Small tables with named rows and columns. After each table, cells are looked up by row and column.

Dibolik
        Rume  Seduvif  Pevek  Bam  Bopo  Zerez  Farufav  Zufu  Ridu
Kuz      -71       40    -70  -32    18    -15       -6   -44   -77
Gimase    28      -78    -18   44    36     48       55   -63   -66
Vopov     -4      -63     -4  -80     2    -36       33    25    31
Gebi     -55       38      6   -5   -48     20       17    23    43
Zof      -28       22     -9  -51   -16    -61      -38   -25   -70
Kon      -23      -27     14  -47   -81    -68      -13    -6   -35

Bopo of Kon = -81
Zufu of Gimase = -63
Bopo of Zof = -16
Zufu of Gebi = 23
Ridu of Gebi = 43
Rume of Gimase = 28
Farufav of Gebi = 17
Bam of Kuz = -32
Pevek of Vopov = -4
Seduvif of Gimase = -78
Ridu of Vopov = 31
Zerez of Gimase = 48
Bopo of Gimase = 36
Farufav of Kuz = -6
Bam of Gebi = -5
Zufu of Kon = -6

Kif =
|  | Gavib | Norufi | Nif | Gasuso | Nisora | Nik |
|---|---|---|---|---|---|---|
| Kes | -0.42 | 0.54 | -0.18 | 0.49 | 0.18 | 0.54 |
| Fidag | 0.61 | -0.76 | 0.47 | -0.44 | -0.50 | -0.41 |
| Vapuze | -0.35 | 0.48 | -0.06 | 0.27 | 0.12 | 0.20 |
| Gimopi | -0.17 | 0.25 | 0.04 | 0.08 | 0.02 | -0.01 |

Norufi of Vapuze: 0.48
Nisora of Vapuze: 0.12
Gasuso of Fidag: -0.44
Gasuso of Gimopi: 0.08
Nif of Fidag: 0.47
Nif of Vapuze: -0.06
Nik of Kes: 0.54
Nif of Gimopi: 0.04
Norufi of Kes: 0.54
Nif of Kes: -0.18
Gasuso of Vapuze: 0.27
Nisora of Gimopi: 0.02
Gavib of Kes: -0.42
Nik of Vapuze: 0.20
Gavib of Fidag: 0.61
Nisora of Fidag: -0.50
Nisora of Kes: 0.18
Nik of Gimopi: -0.01
Gavib of Gimopi: -0.17

Table Gon
         Rog  Lur  Val  Lor  Nefepab  Kel  Lir
Fep      129  144   98  119      151   61  122
Difaf    135  123  140  128      136   69  122
Lasa     135  123  140  128      136   69  122
Gek      135  123  140  128      136   69  122
Rado     135  123  140  128      136   71  122
Lum      135  123  140  128      136   69  122
Livif    125  123  128  128      136   67  122
Vib      135  110  140  128      101  219  122
Kotu     135  123  140  128      136   69  122
Zegadis  135  123  140  128      136   69  122
Vokudol  135  123  140  128      136   85  122
Ver      135  123  140  128      136   69  122
Rus      135  148   84  108      136   57  122
Tok      135  110  140  128      110  186  122

Vokudol, Rog => 135
Rado, Val => 140
Lasa, Lur => 123
Lasa, Rog => 135
Kotu, Rog => 135
Zegadis, Lor => 128
Vokudol, Lor => 128
Rado, Lor => 128
Rus, Val => 84
Which row has the largest Nefepab? Fep

Pekogaf
|  | Pob | Zin | Fer | Lal | Tigiku | Gefer |
|---|---|---|---|---|---|---|
| Zizo | 173 | 173 | 133 | 58 | 141 | 216 |
| Meno | 118 | 215 | 161 | 189 | 181 | 128 |
| Puze | 85 | 147 | 165 | 66 | 154 | 173 |
| Pupepu | 117 | 62 | 108 | 157 | 137 | 176 |
| Vem | 16 | 103 | 168 | 222 | 187 | 160 |
| Rusod | 76 | 129 | 162 | 28 | 180 | 15 |
| Giruvam | 145 | 154 | 13 | 120 | 72 | 88 |
| Kulov | 80 | 54 | 121 | 165 | 18 | 185 |
| Loluzuf | 196 | 84 | 161 | 12 | 137 | 137 |
| Reb | 186 | 73 | 113 | 86 | 188 | 59 |
| Nabab | 83 | 54 | 29 | 136 | 46 | 109 |

Meno, Pob => 118
Pupepu, Lal => 157
Giruvam, Lal => 120
Nabab, Gefer => 109
Zizo, Fer => 133
Meno, Gefer => 128
Rusod, Gefer => 15
Reb, Pob => 186
Zizo, Gefer => 216
Meno, Zin => 215
Rusod, Lal => 28
Nabab, Tigiku => 46

Table Puse
columns: Lun, Gibevi, Fekugan, Tuno, Nop, Tazus, Ked, Pekod
Pulilub: [-1.01, -3.15, -2.69, -0.32, -1.73, -3.40, -1.31, -1.85]
Mos: [2.19, 0.99, -0.99, -3.95, 1.30, -4.06, -1.35, -4.04]
Fivinin: [-5.52, -1.57, 0.06, -4.72, -1.14, -1.58, -1.36, 0.61]
Taf: [4.49, -0.59, 0.11, -4.84, 3.12, 1.46, -0.67, -3.35]
Vip: [-4.30, -0.33, -1.31, 0.25, -2.81, 2.34, -1.86, 0.73]
Duguvom: [-4.61, -0.39, -1.77, -0.71, -6.32, -3.12, -1.81, 1.80]
Fupodor: [0.86, 0.40, -2.37, -5.61, 0.43, -0.06, -1.27, -5.20]
Zafiru: [1.58, -5.32, -0.34, -0.57, 1.32, -0.30, -0.53, 0.97]
Loni: [1.46, -6.38, -0.46, 1.27, -0.94, 1.19, -0.53, -0.85]
Tegepe: [1.30, -1.96, -1.32, -3.82, -0.43, -3.86, -0.87, -0.45]
Lem: [5.16, 3.79, -4.17, -3.59, 1.06, -1.20, -1.47, 0.16]
Malob: [-0.73, -4.01, -0.32, 1.81, -1.28, 1.27, -1.06, 1.42]
Dek: [-0.21, -1.06, -1.91, -2.79, -2.18, -1.64, -1.30, -3.79]
Zas: [0.95, 0.87, -3.74, 0.99, -2.90, 0.51, -1.84, -2.56]

Malob, Fekugan: -0.32
Mos, Fekugan: -0.99
Fupodor, Tazus: -0.06
Lem, Tuno: -3.59
Duguvom, Ked: -1.81
Loni, Pekod: -0.85
Duguvom, Pekod: 1.80
Mos, Ked: -1.35
Fivinin, Ked: -1.36
Loni, Nop: -0.94
Taf, Gibevi: -0.59
Lem, Lun: 5.16
Dek, Tuno: -2.79
Dek, Gibevi: -1.06
Zafiru, Fekugan: -0.34
Fivinin, Tuno: -4.72
Tegepe, Pekod: -0.45

Zas
          Vuz   Rok  Denev  Zetot  Fomur  Vitusiz   Fuz  Sogemug   Kan  Seseko
Vepemur  6.63  9.44   5.50   5.31   1.83     0.44  5.19     2.04  4.85    4.40
Tik      0.21  3.61   6.17   0.30   3.94     6.04  4.77     3.59  5.19    7.57
Kobed    2.27  3.40   5.26   6.93   9.48     4.69  0.23     7.33  6.22    0.78
Matat    6.94  6.46   5.24   9.60   0.71     1.88  7.44     2.88  7.16    2.43
Zusig    1.52  7.44   3.63   9.63   0.37     6.00  3.43     4.11  2.24    3.27
Tibofu   6.35  9.57   2.06   3.68   3.62     3.39  4.04     2.41  2.39    8.07
Mobi     5.68  7.70   2.63   6.11   2.04     7.07  7.18     4.14  3.09    6.18
Rez      0.20  4.10   9.06   6.10   0.36     5.84  2.47     8.41  1.20    2.10
Timirov  1.82  7.68   3.62   8.33   5.43     9.36  3.77     9.54  8.87    2.40

Tibofu, Vitusiz: 3.39
Kobed, Denev: 5.26
Rez, Sogemug: 8.41
Tibofu, Vuz: 6.35
Rez, Seseko: 2.10
Rez, Vitusiz: 5.84
Timirov, Kan: 8.87
Tibofu, Zetot: 3.68
Mobi, Zetot: 6.11
Mobi, Kan: 3.09
Mobi, Vitusiz: 7.07
Zusig, Fuz: 3.43
Zusig, Seseko: 3.27
Which row has the largest Rok? Tibofu

Bosav =
cols = Lopa, Mirinur, Ner, Mugobog, Reto, Bel, Kul, Nifinu, Pugi
Zunab: [245, 156, 100, 167, 105, 109, 177, 92, 67]
Pufa: [202, 97, 88, 111, 155, 49, 89, 184, 235]
Modile: [45, 71, 143, 49, 128, 105, 234, 83, 107]
Tugosut: [109, 181, 191, 138, 89, 128, 101, 105, 164]
Vofofa: [174, 203, 179, 84, 62, 47, 129, 109, 137]

What is the Mirinur of Tugosut in Bosav?
181
What is the Ner of Tugosut in Bosav?
191
What is the Pugi of Modile in Bosav?
107
What is the Ner of Pufa in Bosav?
88
What is the Nifinu of Modile in Bosav?
83
What is the Mugobog of Tugosut in Bosav?
138
What is the Kul of Pufa in Bosav?
89
What is the Bel of Modile in Bosav?
105
What is the Ner of Modile in Bosav?
143
What is the Reto of Tugosut in Bosav?
89

Gukopog:
fields: Lof, Pozuz, Fivola, Sez, Pav, Zes, Zigugu
Nep: [109, 173, 192, 158, 186, 143, 79]
Gise: [125, 161, 173, 156, 166, 142, 111]
Vavaba: [189, 115, 91, 130, 104, 148, 220]
Vuriri: [120, 164, 178, 153, 175, 145, 100]
Zol: [81, 192, 226, 167, 215, 141, 33]
Dig: [201, 107, 79, 127, 90, 149, 242]
Kize: [115, 168, 183, 157, 178, 143, 92]
Ruvabig: [190, 114, 92, 132, 98, 149, 225]
Tufeb: [198, 108, 83, 128, 98, 148, 237]

Zes of Gise = 142
Pav of Vuriri = 175
Lof of Gise = 125
Pozuz of Dig = 107
Lof of Vuriri = 120
Zes of Ruvabig = 149
Pav of Vavaba = 104
Fivola of Ruvabig = 92
Zigugu of Gise = 111
Pav of Ruvabig = 98
Zes of Tufeb = 148
Sez of Nep = 158
Which row has the largest Lof? Dig

